Each point is an arrangement of 3 marks. Each symbol rearranges the positions; applied to <1 2 3> they give: ni <2 3 1>; vo <1 3 2>.

The symbols that take the first to the second take the third to the fourth. What is the fourth?
Answer with the point's row; about right is enough.
-29   -2  -16  -96   69   14    2   -8   15
to -55    5   52   28  -69  -44  -27   78   -8
as  60   -7  -33  -12   63   44   19  -71    5
to -82    5   -5  -82   -5  -23  -23   69   20

 34   -5   34   97  -81   -5  -12   22  -32
to -28    3  -27  -88   69   -3  -11   -7   10
as  75   -6    0   80   -3   24   31  -70  -21
to  52   -7  -32  -24   60   55   23  -73    0

-76    6   11  -80    2  -31  -27   68   30
to -44    4   40   31  -82  -41  -17   88  -10
as  17    7   35   99  -66  -17    9   25  -32
to -30   -7  -24  -89   69    8  -16   -5   16

-38    2   37   34  -71  -41   -3   74   -5
to -68    5   -4  -81    0  -34  -36   67   20
as -67    0   12  -76   10  -29  -46   59   18
to -44   -7   41   29  -65  -33  -20   56  -18

 74  -14  -15   63   -5   41   33  -73  -18
to -25    0  -34  -85   61   11    1   -4   25
as -51    2   36   43  -67  -25  -28   81   -2
to  73    2  -12   75  -12   27   25  -67  -18

-64    5   15  -67   -7  -33  -32   50   24
to -50    4   34   56  -70  -44  -26   71    0
as   4   11   34   80  -67  -24   16   12  -21
to -41   -2  -20  -95   57   10  -19  -12   23

  8   -2   31   93  -63  -15   18   32   -8
to  49   -2  -32  -11   47   38   24  -63   10
as -41    3   47   33  -68  -37  -17   68  -20
to  74    1  -11   67    1   28   33  -76  -30

 75    5  -14   63    4   44   37  -59  -23
to  51   -5  -36  -28   62   29   28  -70    9
as  77    2   -9   64    6   29   48  -47  -10
to  69  -11  -39  -13   68   49   30  -63    1

-31    1  -29  -93   72   10   -3   -8   22
to -49    5   41   39  -68  -36  -28   59   -2
as   7    3   37   96  -76  -11    8   10  -33
to  43    5  -20  -24   64   46   40  -85   -2

  3    1   18   81  -71   -7    4   35  -33
to -21   -2  -17  -92   61   -6  -12  -10   23
as  63   -3  -43  -12   60   40   27  -64   -2
to  69  -16    1   69    8   31   25  -71  -11

-62  -15    1  -77    2  -28  -44   67   21
to   6  -11   31  101  -70   -2    3    2  -25
as -47   10   34   36  -64  -45  -37   64   -9
to  84    0   -7   68   -1   21   23  -61  -18

-20   -3  -21  -97   63    3  -18  -21   28
to  19    8   28   89  -81    0   -3   14  -29
as -22    2  -30  -98   62   12  -11  -12   28
to   1  -11   30   88  -67   -7    4   22  -34

-79    0  -12  -80   18  -20  -25   42   23
to -41    2   41   36  -71  -30  -32   75    5
as  74    3   -5   55    4   20   44  -60   -9
to  55   -9  -40  -16   61   37   24  -77   -6

-61   11    1  -78   13  -27  -31   46   20
to  28  -12   27   89  -80   -1   -1   23  -24
as -78   -5   -3  -89    4  -39  -30   57   23
to  25   -3   34   80  -63  -12    1   28  -35

-26  -10  -23  -94   66   11   -3   -8   36
to  10   13   27   82  -74   -5    9   22  -10
as -34    9  -16  -90   59    2   -1    0   28
to  13   15   33   90  -64  -13    9   13  -11

  6    7   28  102  -81   -3    5   21  -20
to -24    0  -19  -86   71    8  -18   -3   26
as   7  -14   38   93  -76  -17    2   17  -31
to  -23    -1   -19  -103    68     9    -3    -9    28

-51    0   39   28  -66  -22  -22   79  -12
to  73   -3  -13   64    1   43   46  -60  -25
as -41    6   37   26  -68  -35  -18   72  -22
to  78  -20    4   55    0   43   35  -65  -18

 17    8   28   85  -69  -12   -4   19  -30
to  58   -2  -30   -2   52   34   55  -69   10
as -51    1   28   31  -80  -43  -19   83    2
to  81   -2  -17   65    6   26   30  -62  -15

 56    1  -34  -17   71   33   28  -73   -2
to  73    1   -6   58    3   38   40  -61  -11
as  37    3  -20  -40   61   35   42  -68   -8
to  79    4    0   64    0   31   34  -66  -25

 10   14   30   94  -66   -3   21   24  -28
to  -24     8   -30  -105    68     5    -7    -3    28
as  71  -11  -25   67    9   35   29  -71  -24
to  44  -13  -30  -27   63   32   29  -88    5

 78  -10   -6   41   20   31   23  -60  -33
to  52   -2  -30   -1   74   37   16  -69   -2
as  50   -5  -36  -26   61   35   32  -60   11
to  69  -14   -3   55   -2   31   41  -64  -10

 12    4   30  107  -74   -8   -3   17  -21
to  33   -1  -31  -19   52   41   26  -76   -4
as  12    2   29   83  -85   -1   13   23  -16
to  61    8  -26  -23   64   42   31  -75    0

-43    7   48   21  -72  -28  -24   79    0
to  66   -7  -15   50    2   37   39  -70  -25
as -67    9    1  -80   13  -29  -22   49   38
to  15    6   24   99  -67  -11    1   14  -20

-75    5    3  -75   10   -8  -28   57   22
to   5    6   24   98  -78  -12    0   26  -13
as -40   -7   37   37  -66  -44  -24   67  -11
to  74   -6   -8   50   12   33   44  -77  -19

 52    8  -25  -22   60   31   31  -79   -4
to  78  -21   -6   66  -10   27   40  -63   -7
as -34    8  -34  -94   68    2   -4  -14   12
to  28   13   26   92  -64  -10    9   19  -35

 15    0   33   87  -82    2   13   26  -24
to -30    8  -14  -87   65    2   -8    9   17
as  71  -18  -13   74   -1   32   25  -62  -10
to  52   -6  -28   -8   63   43   33  -78    1

-36   -2  -37  -99   55    9   -7    0   26
to   6   -4   35   98  -67  -20    2   11  -17
as  50  -15  -26  -25   70   33   24  -90    2
to  73   -3    2   50  -14   48   34  -53  -31

  6    9   22   91  -80   -6   10   15  -22
to -23    4  -24  -89   64    4   -3   -1   34
as  59   -1  -30  -25   54   51   17  -61  -15
to  76    7    1   71    4   30   37  -52  -24

 70    0   -6   62    8   31   30  -52  -23
to  50   -4  -33  -15   53   48   27  -80   10
as  71   -2  -19   57    1   36   23  -49  -26
to  58   -8  -39  -31   49   47   33  -81   13

 48    3  -54  -11   68   44   33  -79    0
to  80    5   -4   70    2   33   45  -55  -25
as  64   -6  -39  -30   67   48   23  -85   -3
to  79  -19   -7   77   -9   38   41  -66  -25

-71    2   12  -61   17  -45  -29   54   19
to -20    8   35   33  -73  -52  -32   71    5
as -80    4   -1  -77    0  -29  -29   30   28
to -38    8   25   31  -72  -40  -13   59   -4

 63  -17  -53  -13   58   21   28  -82   -4
to  79   -1   -9   65    7   40   26  -64  -25
as  73  -14   -1   66  -11   33   27  -64  -13
to  72   -8  -40  -26   54   45   41  -66   -1

-41    3   43   33  -67  -35  -26   68   -7
to -58    3    8  -62   13  -20  -31   56   29
as -38    1  -28  -96   74   14   -1   -8   29
to  27    7   23   95  -94   -6    8   22  -22

 -26   -10   -38  -104    67    -1   -13   -20    18
to  15    2   25   91  -88  -19   -1   15  -20
as -69    0    7  -80   19  -31  -35   53   17
to -42   -2   47   39  -66  -46  -22   58  -19

  8    3   25   92  -67    6   10   23   -8
to -19  -11  -39  -90   59   11   -2   -8   14
as -76    6  -11  -81   22  -18  -32   51   28
to -40    8   33   32  -65  -47  -12   73    1

 15    8   24   89  -87  -12   -7   21  -26
to  48   -9  -24  -39   75   35   33  -93  -10
as  70    8    2   49   -3   29   28  -58  -20
to -26    9  -40  -88   80    7  -12   -8   33

-77    3    3  -68   13  -31  -17   60   15
to -52   -4   41   30  -68  -40  -21   67    5
as  62   -9  -29  -12   61   23   24  -78   -2
to  78    2  -14   62   10   43   28  -70   -8

 15    7   33   89  -74  -16    7   15  -13
to -27    1  -34  -98   73    8  -15   -4   27
as -41    5   35   29  -67  -41  -27   61  -16
to -70    3    0  -72    0  -21  -35   59   13

 76  -21  -28   59    4   27   37  -49  -17
to -26   -4  -26  -94   70    5    6   -6   38
as -56    8   45   47  -82  -18  -37   78    1
to  70  -14  -18   52    1   38   33  -68  -22

-40    4   29   38  -66  -27  -24   77   -9
to -94   -2   -7  -79   24  -20  -38   56   34
as -33   -1  -28  -95   82    2  -19   -8   27
to  12   -3   28  106  -73  -13    2   16  -30

 84    4    1   66    4   38   49  -65  -17
to  42    7  -43  -15   69   34   28  -72    0
as  14   15   33   91  -82  -12   -7   19  -10
to  -31     1   -18  -108    72    -3    -7   -16    33

-27   -7  -22  -94   68    5    9    4   24
to  30    9   33   90  -59   -1    6   24  -28
as  59    2  -35  -16   61   21   12  -64    1
to  72    6   -7   65   -1   35   37  -70  -15

 84   -1   -8   55    8   32   31  -69  -25
to   -9    -6   -23  -100    71     2    -3    -1    38
as -88   12    4  -75   13  -17  -35   56   21
to  10    2   33   92  -61  -18    9    9  -20

-73   -7    0  -71   10  -32  -29   41   23
to  10    5   25  101  -73  -10   -1   10  -28
as -47    6   40   30  -76  -39  -13   74    0
to  82   -2   -5   68   -5   45   34  -67  -24

 51    3  -24  -11   76   52   26  -70    7
to  72    4  -18   72   12   32   46  -66  -18
as -76   13   13  -83    4  -26  -29   59   30
to -46   -2   35   40  -63  -48  -38   69  -12

 70   -4  -21   64    8   30   37  -70  -11
to  60   -6  -24  -18   61   32   38  -81   -4
as  18    6   32   97  -55  -11   14    7  -29
to  -15   -11   -45  -106    73     0     3    -4    18

 18    9   27   91  -74  -10    3   22  -36
to  -17    -1   -25  -104    65    21   -10    -6    20
as -21   -8  -40  -99   68    5   -4   -5   25
to  18   -5   33  105  -86   -4    3   14  -38

 54   -9  -22  -21   77   38   25  -84   -1
to -74    4   13  -87   20  -23  -34   52   13
as  61    6  -31  -14   56   40   15  -83    0
to -80  -20    4  -77   22  -26  -42   53   17

-65   -4   -1  -77    6  -15  -32   57   14
to -40   12   35   45  -76  -38  -34   61    0
as -32   -4   25   49  -66  -33  -26   71   -3
to -79    8    3  -77   10  -28  -28   48   19

-23    1  -33  -93   78   16    2   -2   18
to  13    3   32   91  -56   -3    3    1  -30
as -71   17   -3  -67   15  -22  -25   56   22
to -43   12   35   35  -72  -23    0   77   -6

 10    0   34   89  -69   -9    3   26  -17
to  72   -8  -40  -20   48   28   18  -70    0
as -43    9   32   42  -71  -40  -11   76  -20
to  75   -3  -16   62    0   33   34  -54  -11

 70   -7  -10   66    1   32   36  -72  -29
to -40   -5  -31  -88   53   15  -19   -6   26
as -20    6  -37  -94   64    4  -11    6   10
to -42    6   37   32  -74  -34  -24   59    9

 15   13   30   84  -76  -14    8   16  -23
to  -29     4   -12  -114    69    -1    -5    -5    34
as  12    5   39  109  -70   -3  -11   18  -22
to -26   -7  -26  -97   77   12  -13   -2   34

 73   -2   -3   43    0   25   25  -62   -9
to  -26    -5   -36  -105    52    11   -26    -6    16
as -63   -4    7  -79   10  -31  -54   57   11
to  11   -5   30   86  -71  -21   -9   14  -21

 74    4   -6   66    4   16   28  -68  -19
to  39   -8  -37  -17   68   55   27  -72   -9
as  78   -5  -11   61   17   31   32  -65  -21
to  61  -14  -24  -11   66   43   38  -76    4

-46   17   45   34  -70  -38  -30   63    2
to  81  -10   -5   48   11   35   29  -62  -31
as  44    1  -40  -11   54   36   24  -68    5
to -69    2   -6  -74    9  -38  -26   57   25

-82  -12   -6  -95   16  -32  -36   60   20
to -41    7   37   36  -69  -37  -30   71   -1
as  75    6  -24   52   17   27   45  -58  -17
to  63   -1  -23  -26   55   30   28  -68    0

-27   -1  -26  -91   80    3   -8  -11   16
to -51    7   37   61  -72  -31  -24   60    2
as  -18   -11   -26  -110    58     1   -12     9    18
to -51    3   29   39  -72  -32  -29   69    2

-27  -13  -41  -97   77   -6  -20   -7   26
to -54    6   42   27  -71  -21  -24   74   -1
as -60    4   37   35  -61  -36  -40   73  -10
to  69    1   -5   86   -4   31   28  -68  -22

-48   -7   37   38  -67  -38  -28   75    8
to -67   -7   12  -84    5  -39  -29   44   29
as  24    6   40   87  -69   -6   -1   25  -19
to  -38    15   -33  -104    77     9    -6   -13    32

-36    9  -44  -88   56   13  -25  -17   18
to -46    7   41   37  -71  -25  -19   74   -8
as  62    3  -24  -14   61   35   24  -71    1
to -86   -3    8  -72   21  -26  -27   55   17

-50   15   36   41  -75  -36  -28   80   -9
to -78    7    7  -66    9  -23  -37   63   17
as -39  -12  -38  -99   71   -1   -5  -13   23
to  18  -13   27   93  -56  -17   -4   19  -41

-42   11   44   41  -59  -34  -10   68    1
to -73    5    2  -72   14  -28  -47   52   17
as   5   11   17   92  -56   -5    7   21   -8
to  -41   -11   -14  -105    65     0   -21    -7    25

-29    8  -27  -94   64    5  -11    7   11
to  16   -8   18   91  -70  -20    3   29  -27
as -43   -2   20   41  -71  -48  -18   61   -2
to -73    6   -2  -75    9  -33  -25   61   24

 56  -10   -8   72   13   40   37  -53  -21
to  -41    -8   -34  -101    74     6   -13   -22    25
as  10  -10   25  106  -83  -10    1   23  -13
to  55    0  -31  -19   74   31   20  -87   -5

 14  -15   30   95  -64  -18    8    6  -28
to  -29    -4   -23  -115    69    -2   -16    -3    19
as  64    3  -15   61    2   28   31  -64  -16
to  64   -3  -47  -16   54   42   16  -73   10

-70   12    5  -62    9   -8  -36   52   29
to -44   13   42   40  -59  -33  -32   78  -13
as  91   -7  -11   64   -3   39   47  -67  -34
to  57   -9  -33  -15   57   34   14  -74   -7

